Here is a tiny trained network, its code and every weight. The questions are about switching its units off for an input and a class, where a switched-off unit gives its printed mean instead of its output.

import numpy as np


def w(rows, s, z=0):
    codes = np.array(rows[::2]) - 128.0
    scale = np.full(codes.shape[1], s)
    scale[-1] = z or s
    return codes * scale


def f(y):
    return y / 2 * (1 + np.tanh(0.7978845608 * (y + 0.044715 * y**3)))


def log_softmax(a):
    a = a - a.max(-1, keepdims=True)
    return a - np.log(np.exp(a).sum(-1, keepdims=True))


def net(x, mask):
    res = np.array(x, float).reshape(1, 7) / 4 @ E
    y = f(res @ A[0][:, :-1].T + A[0][:, -1])
    res = res + np.where(mask, y, B[0][:, -1]) @ B[0][:, :-1]
    return log_softmax(res[-1] @ U[:, :-1].T + U[:, -1])


A, B = {}, {}
E = w([
[100,186,225,79,108,145,121,105,92,44,79,230],'x0',
[18,141,129,128,181,163,120,151,71,226,61,93],'x1',
[87,76,189,186,79,94,80,254,151,107,122,108],'x2',
[148,169,80,174,156,82,245,174,139,109,64,185],'x3',
[162,41,121,151,65,209,160,114,33,143,117,188],'x4',
[95,192,135,144,70,58,114,127,68,231,188,193],'x5',
[199,195,56,94,95,148,42,217,79,104,86,93],'x6',
],0.0076)
A[0] = w([
[51,122,121,151,135,156,148,165,127,210,53,69,194],'n0',
[81,64,198,225,49,86,94,231,152,137,65,96,197],'n1',
[125,196,134,142,107,92,132,151,79,179,202,152,49],'n2',
[168,163,44,95,171,154,125,1,91,168,94,125,231],'n3',
[39,134,136,87,188,148,131,174,91,169,101,131,116],'n4',
[122,147,123,137,113,68,108,82,97,193,173,185,62],'n5',
[147,74,151,104,183,175,130,125,174,97,82,100,82],'n6',
[127,103,177,114,108,161,60,108,122,133,177,106,130],'n7',
[102,147,195,72,121,160,87,111,121,98,86,187,88],'n8',
[171,147,194,122,130,128,117,110,87,66,125,172,180],'n9',
[134,100,85,187,130,142,127,124,145,190,132,56,252],'n10',
[169,176,103,152,137,57,215,140,125,128,72,135,115],'n11',
[91,88,170,187,163,133,133,67,155,168,163,172,100],'n12',
[153,144,126,103,71,156,109,167,88,135,135,89,92],'n13',
[88,69,166,163,142,135,171,70,137,143,170,155,117],'n14',
[174,150,50,118,92,141,59,150,50,106,84,134,41],'n15',
[122,172,111,155,64,99,96,119,123,170,145,160,54],'n16',
[221,138,147,159,56,105,130,165,201,58,232,157,181],'n17',
[90,112,172,136,108,103,191,104,151,103,160,122,140],'n18',
[66,170,150,122,108,158,141,122,123,71,85,177,145],'n19',
[153,37,111,145,72,182,153,138,58,142,107,190,147],'n20',
[59,146,105,184,169,191,100,141,111,162,60,109,104],'n21',
[143,89,58,143,126,67,145,126,143,106,177,98,208],'n22',
[94,122,148,34,99,156,44,69,155,139,188,101,87],'n23',
[96,213,143,87,196,45,102,148,213,115,150,95,130],'n24',
[109,131,118,118,164,135,163,76,117,157,124,115,168],'n25',
[100,186,178,117,138,81,98,106,129,76,72,140,114],'n26',
[150,92,119,118,169,158,129,98,135,69,52,75,87],'n27',
[123,147,97,176,139,96,220,184,142,102,70,193,83],'n28',
[169,170,80,71,136,122,89,174,74,127,122,130,90],'n29',
],0.008,0.0012)
B[0] = w([
[133,158,99,81,81,143,80,101,79,121,160,137,214],'n0',
[71,228,207,117,181,120,97,85,191,59,156,171,250],'n1',
[88,78,206,124,66,200,190,174,207,150,119,108,192],'n2',
[127,242,197,138,176,139,129,137,185,71,182,164,245],'n3',
[151,119,90,60,66,117,130,30,96,116,174,82,193],'n4',
[68,84,202,117,83,157,194,168,171,118,109,112,199],'n5',
[113,97,119,114,76,194,210,194,179,168,115,89,193],'n6',
[68,114,37,207,143,165,72,126,82,162,135,205,187],'n7',
[180,156,95,191,87,64,119,197,132,121,176,123,201],'n8',
[175,138,132,146,89,108,114,139,110,161,146,86,200],'n9',
[184,180,107,190,121,84,145,148,163,162,191,131,205],'n10',
[73,78,98,141,164,222,93,120,96,130,150,200,214],'n11',
[154,100,42,115,157,87,153,202,136,71,69,90,205],'n12',
[93,107,146,153,156,76,120,156,142,105,87,130,169],'n13',
[108,81,93,102,172,11,141,120,123,77,109,85,213],'n14',
[149,74,98,116,171,57,113,164,138,71,97,98,205],'n15',
[109,62,162,93,74,165,188,206,192,131,96,88,173],'n16',
[123,127,122,61,89,176,47,32,117,111,112,120,254],'n17',
[138,118,87,96,129,86,125,137,83,88,121,96,184],'n18',
[137,190,84,200,59,75,145,146,116,153,164,103,194],'n19',
[195,176,254,150,211,118,121,72,74,199,17,82,226],'n20',
[166,130,102,73,58,142,99,77,149,122,134,125,193],'n21',
[211,161,112,159,75,118,93,110,108,153,164,112,188],'n22',
[45,102,60,194,184,211,115,150,80,130,121,187,212],'n23',
[162,90,198,135,185,150,110,98,51,233,28,52,223],'n24',
[104,127,145,119,118,95,138,103,152,93,158,128,176],'n25',
[189,123,133,162,116,96,120,140,111,171,153,102,190],'n26',
[78,103,187,148,56,201,200,195,178,130,112,70,197],'n27',
[78,71,64,167,145,191,80,137,58,138,169,193,232],'n28',
[83,67,63,58,190,66,135,156,155,58,81,117,188],'n29',
],0.0065,0.009)
U = w([
[108,55,177,102,49,197,202,226,191,138,112,118,97],'0',
[81,76,62,192,184,189,96,157,58,144,151,212,119],'1',
[195,118,210,131,213,107,123,104,65,216,44,100,88],'2',
[130,53,72,62,185,2,140,179,131,57,105,117,10],'3',
[174,122,103,22,30,137,100,50,103,111,166,138,197],'4',
[119,217,191,124,193,121,128,138,187,64,175,179,205],'5',
[222,160,88,218,67,63,128,198,118,183,204,117,156],'6',
],0.0093,0.0013)

Each question gives the input, the list of numbers given to net, and the class t.
The units are the neurons (one row each of A and B). Each row of codes is followed by its name. A weight is (code - 128) times the scale printed after its matrix; where a second scale follows, it is the last column's (A, B and U).
mask holds one flag per neuron, in row order. A switched-off neuron (its flag False) gives its mean, the last column of its row in B, instead of its output. The means were averaged over made-up inputs and are rounded, as every weight is.
A unit's drop is (log p(t) with every unit on - log p(t) with that unit switched off) / (log p(t) with every unit on - log p(t) with every unit switched off).
The circuit of an input: a set's keep is (log p(t) with only the set's units on - log p(t) with every unit switched off) / (log p(t) with every unit on - log p(t) with every unit switched off). Starting from the 12 units with the biggest drops (on a tie, the unit counted first), units are removed one at a time, each time the one whose removal leaves the highest keep (on an exact tie, the one counted first), for as long as the keep stays at least 0.8.
circuit, biggest first: the units of the circuit, biggest drop first
most important unit: the unit with the biggest drop
k most important neurons: the k neurons with the biggest drops, biggest first
drop when u is switched off: that unit's drop, to one decimal
input [-2,-5,5,5,-5,6,7], class 3: 3 most important neurons -> [n29; n15; n27]
input [-7,5,-6,-3,-4,-2,-7], class 3: circuit, biggest first -> [n12]
input [-7,-5,-4,-2,2,8,7], class 0: circuit, biggest first -> [n2; n16]
input [-5,-3,-1,6,-3,7,-1], class 0: circuit, biggest first -> [n2; n5]
input [7,-7,-7,4,-6,-8,-4], class 0: circuit, biggest first -> [n27; n6]
input [1,-8,8,-2,-4,-6,0], class 4: 2 most important neurons -> [n17; n3]
input [8,7,-5,5,3,-6,-2], class 6: circuit, biggest first -> [n19; n8]
input [1,2,-6,7,-6,4,8], class 3: 3 most important neurons -> [n29; n15; n23]
input [-7,1,-3,-7,1,0,4], class 1: 2 most important neurons -> [n23; n7]
input [-8,8,4,-3,2,0,3], class 4: circuit, biggest first -> [n0; n21]
input [-8,2,0,7,8,-1,-4], class 2: 2 most important neurons -> [n20; n23]
input [0,8,8,-6,0,8,0], class 0: 2 most important neurons -> [n2; n16]
input [-1,-4,7,-7,1,0,4], class 1: 3 most important neurons -> [n7; n23; n3]
input [-7,5,-8,-4,-2,-2,-5], class 5: most important unit -> n3
input [-1,-2,-4,-6,3,6,2], class 0: circuit, biggest first -> [n5; n2]
input [3,8,5,-4,0,7,4], class 4: 4 most important neurons -> [n4; n0; n21; n27]
input [-6,-4,-6,-1,6,-1,2], class 2: 2 most important neurons -> [n20; n1]
input [-3,-4,-7,5,-5,1,6], class 5: 2 most important neurons -> [n3; n14]
input [-5,-1,-2,8,0,6,2], class 1: 2 most important neurons -> [n11; n28]
input [-4,5,8,5,7,2,3], class 5: most important unit -> n1
input [-5,-7,4,-4,1,3,-5], class 4: 2 most important neurons -> [n17; n22]
input [0,-2,8,-4,5,8,3], class 0: drop when n16 is switched off -> 0.7
input [4,7,-3,-8,2,8,-4], class 0: drop when n5 is switched off -> 0.8
input [7,-6,7,-7,5,6,-3], class 1: drop when n14 is switched off -> 0.0
